Each row is followed by its class.
[  -8  106  166   19 -335  368 -111 -199  111  163  168   53 -171  -71
  287  282  -73  177 -308   31  395  -30  105  -29  220  207  -11 -237
  -79  -72  362   69 -320  274  414  517 -282] => q344
[-132 -236    6 -197  212 -181   35 -250 -392  233 -113 -148   57 -250
  -25 -252 -437 -401 -406 -137  340  274  180 -372   92  623    0  -87
  221 -305 -152  -63  190  -51 -212  -51 -177] => q942
[   0   66   82 -130 -199  567  -62 -298  143   42  244   50 -184 -175
  306  303   32   52 -454   52  333   -6   61  -31  143  436 -127 -163
 -121 -152  305 -241 -200  497  601  520 -345] => q749
[ 118  -52 -208 -170   -9  353  264  157  285 -177 -197  -16 -532 -228
 -303  249  -17  215 -118   16 -212  -83   -8   39    8  473  144 -191
  136   67   23  146  335  114  369  -96   28] => q562
[-176 -166 -211 -251  -54  330  328  134  195  -91 -241  -55 -463 -130
 -228   98   61   61  -43  -10  -82   34  -11 -111   40  302   56 -322
  114  -21   26  307  178    0  286 -214 -133] => q202
[ 381  470  128  -18  247  -57 -292  -96 -239  -71  126  -78  -32  185
  140  617 -210  153    2 -271   11  -91  -84  251  225  178 -132  -67
 -136  204  -52  -27  -37  103  359 -111   57] => q827
[ 352  429  108   47  124 -156 -339 -219 -215  -18  126  -16   -6  148
  192  493 -226  218 -101 -268  226 -100  -56  253  198  225 -161  -59
  -65  172 -113  107  -46   43  439  -54   55] => q344
[-142   -1  299  180  168 -123  -42    9  -94  169  272  -19  367  312
   70   77  -62  146   30   15  -55  -70   45   46  127 -411  110   49
   15  130    7  156 -206 -291 -216 -227   97] => q749
[-197  -10  248   58  186 -114  -82   31 -182   65  272  -66  259  259
   61   84 -119  -21 -117   18   50  -31    1   13  143 -319   66   -9
   10   48   30  -17 -148  -87 -264 -131   49] => q749
[ 531 -354  -11 -142  -41 -899   -6 -377  -83   35 -559 -462 -467   25
 -364 -581 -637 -695  -11 -232  686  585  228  -96  171  738 -260   72
  258 -356 -256  187 -557  369   21  -27 -363] => q202
[   8  -25 -176 -336   54   91  116  110    8 -344 -392 -248 -462 -113
 -274    7   21   77  147  -95 -230  -59  -20  -81  -15  176   72 -316
   88  -16  154 -121  235  152   16 -196   92] => q202
[-136   66  313  131  112 -163 -369   93 -277   89  230 -252  563  299
  204  125 -149  132  -18    6 -125   48   89   78  289 -574   99   99
   33  134   -1  -95 -180 -208 -318 -138   69] => q167
[  50  -62 -145 -104  -81  172  192  168  220 -165 -208  -13 -400 -116
 -167   -2   64  221   17  -22 -151 -119  -40  -18  -70  199   77 -276
  132   85   93  108  152   45  204 -116   16] => q749
[ 116  -50 -131 -160  -73  136  193  275  164 -255 -226 -167 -453 -248
 -307  112 -116  182   17    4  -70   37  -52   25   82  307  183 -452
  196   77   86  208  198   16   24 -192   31] => q167
[ -47  -19   14   31  115 -112   21 -122 -276   85   -1  -45   -6 -287
  -81  -85 -348 -221 -205 -109  167  156  103 -316  112  254   59 -167
  108 -147  -99   79   35 -160   17   78 -106] => q344
[-253 -111  204  196    8  -59  -36 -176   72  143  210   55  368  391
   84  191   18  -32 -171   24  -73   24   24   70  118 -426  -38  155
   55  -34   62  -81 -528 -157  -41  -43  -89] => q167
[   2  -72  247   71 -345  202 -198 -412  110  439  258  113 -111 -113
  421   54 -259  192 -357  196  597   96  134  -10  245  353   50 -395
  208  -91  296  303 -377  242  217  344 -269] => q167
[  38  -64  -99  -80  -15  134  309   24  203 -245 -149 -187 -332 -226
 -319   94   59  144   42   54 -250  -48  116   -7  -14  165   12  -36
  116  -22  112   10  345   36   44 -179  137] => q827
[-135  -21   12  124  106 -100  -20 -276 -197  171 -105  -17   29 -150
 -126 -117 -202  -86 -220  -94  176   13  145 -248  -18  184  -10   -7
   32 -231  -87   40   37 -171   97  164  -43] => q275
[ -66  156  145 -265  -30  463   46 -228 -209  177  183 -202 -112 -159
  208  463 -274  -67 -353  -59  484  163  188 -101  285  579 -115 -267
  -71 -186  271   16   18  374  244  257 -309] => q100
[ 366  388  151   92   79  -23 -220 -118 -154   41  138  -62 -119  169
  109  517 -146  152   10 -187  131   45  -16  182  308  219  -95 -147
  -36  105  -58  246  -38   96  357  -54  -30] => q942
[ 365  492   27  -27  233 -109 -409  -22 -383 -132  -49 -162   58  289
   93  611 -231  128  161 -319  -11  -36 -118  238  222   29 -126  -54
 -104  166 -186   73   15  -42  225 -261  125] => q120
[-171  -97   -2   34   43 -275   59 -102 -176  180 -180 -205    3 -263
 -100 -216 -307 -228 -242    1  178  282  189 -206   55  210  -22  -44
  126 -200 -174  227  127 -174 -140   27 -105] => q120
[ 298  482  173   62  204  -46 -196 -223 -221    3  165 -100  -43  235
   89  634 -215  144   68 -293  168   -2   39  191  273  159 -171 -116
  -99  145  -29  234  -64   75  355 -174   38] => q942
[ 290  484  119    6  186  -77 -395 -175 -390  -39   51 -122  101  275
  173  593 -183  107  -36 -339  188   -4   -3  155  287  193 -154  -32
  -87  104 -129   40   15   77  280 -107   36] => q942
[-299   -1  285  229  127  -49  -46   77  -46  130  357  -78  386  208
  -73   87  -32   90   35  120 -119    3  106  -64  150 -519  178   32
    0   99  -21  179 -223 -214 -350 -180  115] => q262
[ 335  405  301  107  187   18 -213 -264 -100  -70  160  118   -9  203
  159  632 -168  397  141 -145  -86 -252  -70  323  154  -77 -191  -19
 -145  299  300 -153 -103  117  331    4  176] => q344
[  28   38  180 -162 -296  260 -106 -281    1  139   98  -62 -198 -220
  270  300 -232   21 -363   74  444  141   80   17  202  443 -121 -308
   46 -145  303   53 -275  349  346  452 -319] => q562
[-230 -121 -146  -90  290  -29   50  -52 -269   49 -194 -145  -41 -149
 -232 -173 -303 -368  -78 -118   85  208  143 -326  -16  236   34  -75
   53 -210 -243   -3  113 -177   14 -126 -111] => q562
[ 114 -118 -138  -64  -31  170  245  145  226 -190 -382  -39 -354 -132
 -205   92   22   92   86   11 -348  -77  -26   63 -125  126  -92  -85
   85   46  207  -97  256   42   96 -148   32] => q562
[-285   23  299  131   91 -100  -69  -23 -112  197  298   21  450  249
   57   76    4   57  -91   56   75  -56   71  -37  173 -381  120    4
  -39   80 -107  238 -200 -294 -121 -108   32] => q100
[ -43   24  182  -77 -359  300   -9 -358  115  347  124   -4 -145 -111
  304  171 -120   49 -404   74  646   99  207  -52  184  512 -114 -264
    9 -190  303  188 -136  374  381  452 -348] => q942
[  24   32   70  -71 -339  300 -244 -272   33  122  170 -132 -172 -243
  258  303 -279   29 -460   82  466  169   77   27  264  373  -60 -266
  107 -167  290   22 -300  435  295  488 -325] => q202
[-190  -15  285   85   28 -176  -45  -10  -56  176  323  -56  312  166
  126   30  -67   50 -124   63   76  -41   71   56  138 -280  104   22
   10   76   12   86 -290 -146 -126    3   -9] => q562
[ 187  -68 -268 -234  -52   93  110  167  161 -309 -281 -161 -480 -187
 -259   85  -68  144  -56  -34 -163   11  -45   99    8  364   46 -191
  239   39  -62  124  423   83  153 -244   99] => q827
[ 301  468   84  -17  178 -108 -412  -35 -330  -95  129 -146   -8  227
  157  596 -255   59  -14 -276  173  -24 -124  175  315  103  -56 -223
  -33  178 -107   92  -85   72  259 -194   45] => q344
[-218   85  161  177   65    5 -251  -26  -29  -43  236  -23  300  318
   11  175   43  355  102  -64 -219 -265   24  149   81 -653  -10  242
  -92  200   80 -137 -246 -143   71   50  132] => q275
[  43  -69 -249 -166  -39  172  306  174  230 -292 -260 -135 -430 -232
 -332   66   69  192  -42   12 -176  -76    0  -14  -95  328   66 -201
  187   44   23  129  391   56  118 -251  149] => q100
[ 285  444  142   43  181 -224 -253 -101 -291   92   99  -78   43  256
  247  542 -249  172  -70 -223  119  -95  -26  257  269  125 -195  -97
  -58  213 -156  230   75  -18  225 -272   45] => q120
[ 407  455  138   32  236 -169 -212  -59 -100  -83   68   86  -87  153
  220  492  -43  151   -8 -258 -130 -106  -83  278  169  138 -152   49
 -149  309  -59 -107   95   63  348 -101  117] => q167
[ -24   81  152  -53 -242  433  -19 -323   88  171  226  -57 -262 -176
  247  344 -129   61 -288   64  478   61  144  -10  231  371  -74 -208
  -34 -152  435   21 -142  387  312  411 -253] => q827
[  54  -58 -138 -137   36  179  321  168  187 -247 -230 -142 -407 -190
 -318   95   29  236   61   -4 -217  -86   -3    4    1  231   59 -169
  113  120   21  177  385  -20  206 -238  101] => q167
[-249  -46  -23  -57  203  -92  133  -36 -266   95 -150 -160   49 -140
 -149 -155 -197 -294 -125 -140  100  146  160 -363    5  105   -5  -27
  -68 -199 -157   11   31 -180   20  -10 -157] => q798
[-183  -98  -78  -80  219    2  234 -135 -188  111 -138 -118  -53 -203
 -181 -113 -222 -289 -138  -92  135  193  102 -264  -15  337  -32  -53
   39 -223 -121  -26  210 -147   -6    2 -159] => q798
[  77 -134 -194 -181    0  -53  212  161   65 -336 -347 -145 -170 -116
 -266   -8  -55  -18    2  -85 -271   66  -44   16 -137  110 -100 -165
  182  -50   27  -78  177  -18 -216 -353   64] => q749
[-206  -67  -33    6  143  -37  160 -121 -236  104 -133 -139   -6 -172
 -126 -186 -216 -305 -153 -101  179  195  201 -348   50  203  -43  -89
  -16 -233 -121  100   47 -122   47   75 -203] => q202
[-163  132  195 -107 -161  423  -83 -274  -93  275  297   71    5 -198
  339  362 -215   32 -421   48  468   63  126 -107  334  284  -68 -307
 -125  -82  320   35 -151  385  358  411 -375] => q202
[ 328  426  153   75  191  -52 -343 -194 -218  -85  144   24   -8  234
  157  569 -142  262   46 -219    7 -208  -58  216  199    8 -124   27
 -145  210    8  -96 -168  103  398  -70  118] => q562
[ -26  126  184  -69 -218  350  -63 -426   -9  147  188  -50 -188 -173
  278  347 -127  161 -405   -9  513  -15  188  -42  243  392 -112  -76
 -105 -155  389 -101 -207  428  463  499 -248] => q167
[-159  -54  -57  -35  164   59  146 -172 -242  106  -55 -120  -21 -171
  -97  -96 -194 -214 -284 -106  137   95  177 -295   77  387  -12   29
   -7 -236 -180 -126   50  -56  305  259 -263] => q562
[ 402  456  182  -85  254 -158 -333 -170 -386  -80   97  -93   22  246
  195  599 -255  110  -57 -321  148  -81  -40  232  256  224 -187   20
 -121  157  -98  -27  -43  178  277 -139   57] => q798
[ 337  402  102   91  115 -145 -339 -117 -208   32  132  -80   44  224
  194  523 -211  168   37 -197   60  -44   -4  235  257   36 -114  -41
  -36  177  -42   48 -136   80  280 -187   52] => q202
[ 413  509   65  114  153  -11 -403 -128 -176 -176   26  -66 -163  249
   22  734 -203  191   42 -262   56  -38  -94  264  268  159 -183  -96
  -54  202 -135  172  -75  166  421 -108   94] => q120
[-262  -67   70  -18   51  -67  211 -365 -161  235  -20  -10   50 -193
    6 -192  -67 -163 -297  -85  336   16  228 -328  -40  345  -63   55
  -36 -267  -85   76   51 -131  246  200 -126] => q120
[  75 -134 -331 -181  -23  110  122  303  187 -278 -416 -368 -380   31
 -277  -51  -29 -100  156  160 -443  181  -36   19   47   82   78 -383
  222  -52 -181   37   61  -51   36 -322 -136] => q262
[-245  -72  270  141  139 -160   35  -36  -36  127  287  -78  345  266
  -42   28  -81   19  -49   77   49  -77   39  -17   22 -417   76   37
   -2   26    3  109 -307 -234 -171 -160   85] => q798
[ 199  405   69 -115  278  -52 -305 -169 -421   31  -24 -106  -34  265
  134  498 -313   76  -26 -377  271  -32   49   73  233  302  -99  -39
 -135  109 -139  145 -124  137  294 -153  -15] => q562
[-228   13  264  193  149 -103 -128   22  -61  157  273  -23  408  289
   85   66    7   94   29   32  -92  -40   54   41  122 -536  111   66
  -65   90   27    8 -284 -228 -143 -172   73] => q167
[-391 -218 -174  -85  115   41  301  -24 -174  268 -105 -112  -31  -98
 -214  -71 -238 -501  -77  -17  103  332   34 -282   50  106   -7 -206
  112 -346 -180  287   44 -260 -188 -253 -305] => q262
[-187 -191  -68   -4  278   27  216  -12  -61   34   75   59   28 -138
 -173   32 -197 -337 -271  -37 -250  224  -31 -197   87  173   12  -88
  148  -98 -176  -85  -44 -183   25  -85 -211] => q942
[ 212  138  175  -85 -307  407   16 -466  -72   67   87 -109 -290  -37
  182  430 -126  164 -304    5  394  -32  149   32  319  491 -157   64
  -13 -198  329  -52 -129  554  548  714 -310] => q262
[-362   51  204  321  178   35  -33 -209   -5  202  242  -54   69  379
  -85  186  -77  209  228  -61   40    5  134    3  189 -527   54  -43
   18   86  143  425 -314 -227 -263 -251   82] => q202
[-201  -19  321  369  -45 -146 -272  -10  -38  237  268 -235  374  311
   72   54  -40  212  -68  158  -36   36  144   -3  247 -599  213   65
  107  -14  100  152 -290 -249 -349  -50  111] => q942
[-144  -45    7   -2  174  -12   88  -41 -304    7  -55 -340   86 -176
 -137  -79 -216 -229 -174 -113   70  150  174 -360   14  174   -1   -6
   46 -249  -23 -165  141 -159  -31   57  -50] => q942
[-164   65  318   87  236 -159 -114   14 -151  122  296   35  482  411
  140   81    7  113   17  -94 -167 -170  -28   38  164 -514   75   66
 -118  212  -51   -6 -372 -276  -45 -130   14] => q100
[  30 -141 -159  -66 -109  110  267  115  199  -89 -269 -110 -377 -214
 -256   14  -66  174    8    3  -98    7   18    6    1  234    2 -185
  157    9   51  286  215  -23  141 -174  -26] => q120
[ 147 -139  -80    9 -122   22  247   17  198   20 -281   -6 -408 -161
 -246  -46  -66  221   11   35  -24  -88   18  -13  -71  382   89 -179
  219   -4   66  268  188  -57   41 -109   57] => q262
[ 312  455  194   52  167  -22 -328 -216 -206   33  201   87  -78  215
  234  597 -170  230  -43 -253  186 -126  -51  222  301  198 -119 -135
  -91  235  -35  138  -42  113  381  -92   36] => q562
[  35 -134 -160  -17 -101  169  388  207  224  -16 -308 -132 -494 -292
 -326  -27  -66  225  206   76 -178   23   52   16   36  176  104 -213
  106   39  137  364  258  -77   60 -181  -62] => q262
[-341  -87   -3  -12  128 -138   57 -158 -321  307  -94 -150  145 -129
  -73 -284 -263 -356 -296  -90  521  125  197 -352  -25  195  -66  -37
  -87 -328 -226  160   83 -130  175   53 -238] => q749
[-223 -148 -150 -359  100  437  463    9  233 -135 -218   23 -239  102
 -367  232  251   44   56  -54 -128  -13  -92  -88  -90  297   40 -174
  -17  -67   86   99   82   95   92 -305  -13] => q100
[-261  -57  282  203  141 -110    8  -52   13   87  292   25  379  177
  -52   38    1    8 -155   26    0   -9   82  -10  101 -411   23  174
  -59   48    1   27 -178 -129 -138  -83   39] => q749
[ 306  491  182   97  206   28  -51 -102 -118   36  173   27 -154  176
   75  519  -20  171  165 -268   87 -122   24  130  226  137 -124  -93
 -248  199  -42  198   29   51  522  -98   16] => q167
[ 160 -105   29  -35  -86   62  257   22  219   -7 -113   40 -274 -182
 -154   86  -89  182  -45   57  -58  -34  -12   64  -15  250   44 -223
  168   35  180  250  216  -42    2 -167   80] => q827
[-194  -56  -19 -103  237  -33   45  -71 -321   64 -167  -91  -62 -207
 -151 -153 -326 -260 -156 -162  220  151  105 -350   15  330   36 -167
   -1 -152 -156  105   87 -146  -44    8 -121] => q262
[-223   33  247  130  206  -37 -135   25 -121   37  322  -35  373  307
   70  132  -35   90    3   -8 -138 -113   17   -3   85 -481   55   60
  -46  152  -13    1 -290 -166 -155 -146   96] => q562
[  40 -203 -153  -61 -302  -97  254  124  264  123 -409 -137 -201 -225
 -216  -75 -109  -46 -324  184  179  315  160    4   25  498  100 -345
  391 -192 -225  633  389 -176   28 -330  -75] => q749
[  13 -169 -213  -98  -66  115  203  116  204 -176 -253  -71 -394 -132
 -316   22  -69  204   67   80 -231  -24  -28    6  -32  173  134 -259
  305   38   39  176  197  -24  -15 -311  105] => q262
[-177 -128 -105  -98  206  -63  232   13  -44  -27  -75    5 -116 -324
 -244 -195 -181 -282 -106    0  -64  200   80 -238  -67  240  -29 -226
   95 -103 -166   -7  147   -2   68 -135 -119] => q798
[ 347  393  167  -28  238 -171  -89 -177 -118  126  164   64  -45  123
   95  489 -182  -38 -106 -215  240  -39  -54  205  132  451 -230 -164
  -93  150 -266  278  224  -24  450 -246   20] => q827
[ -22  132  200   45 -350  369 -203 -352   95  271  150   43    5 -148
  325  120   23  114 -314   52  486   37  254  -96  189  238   -6 -101
 -128 -189  305   34 -109  345  374  560 -239] => q827
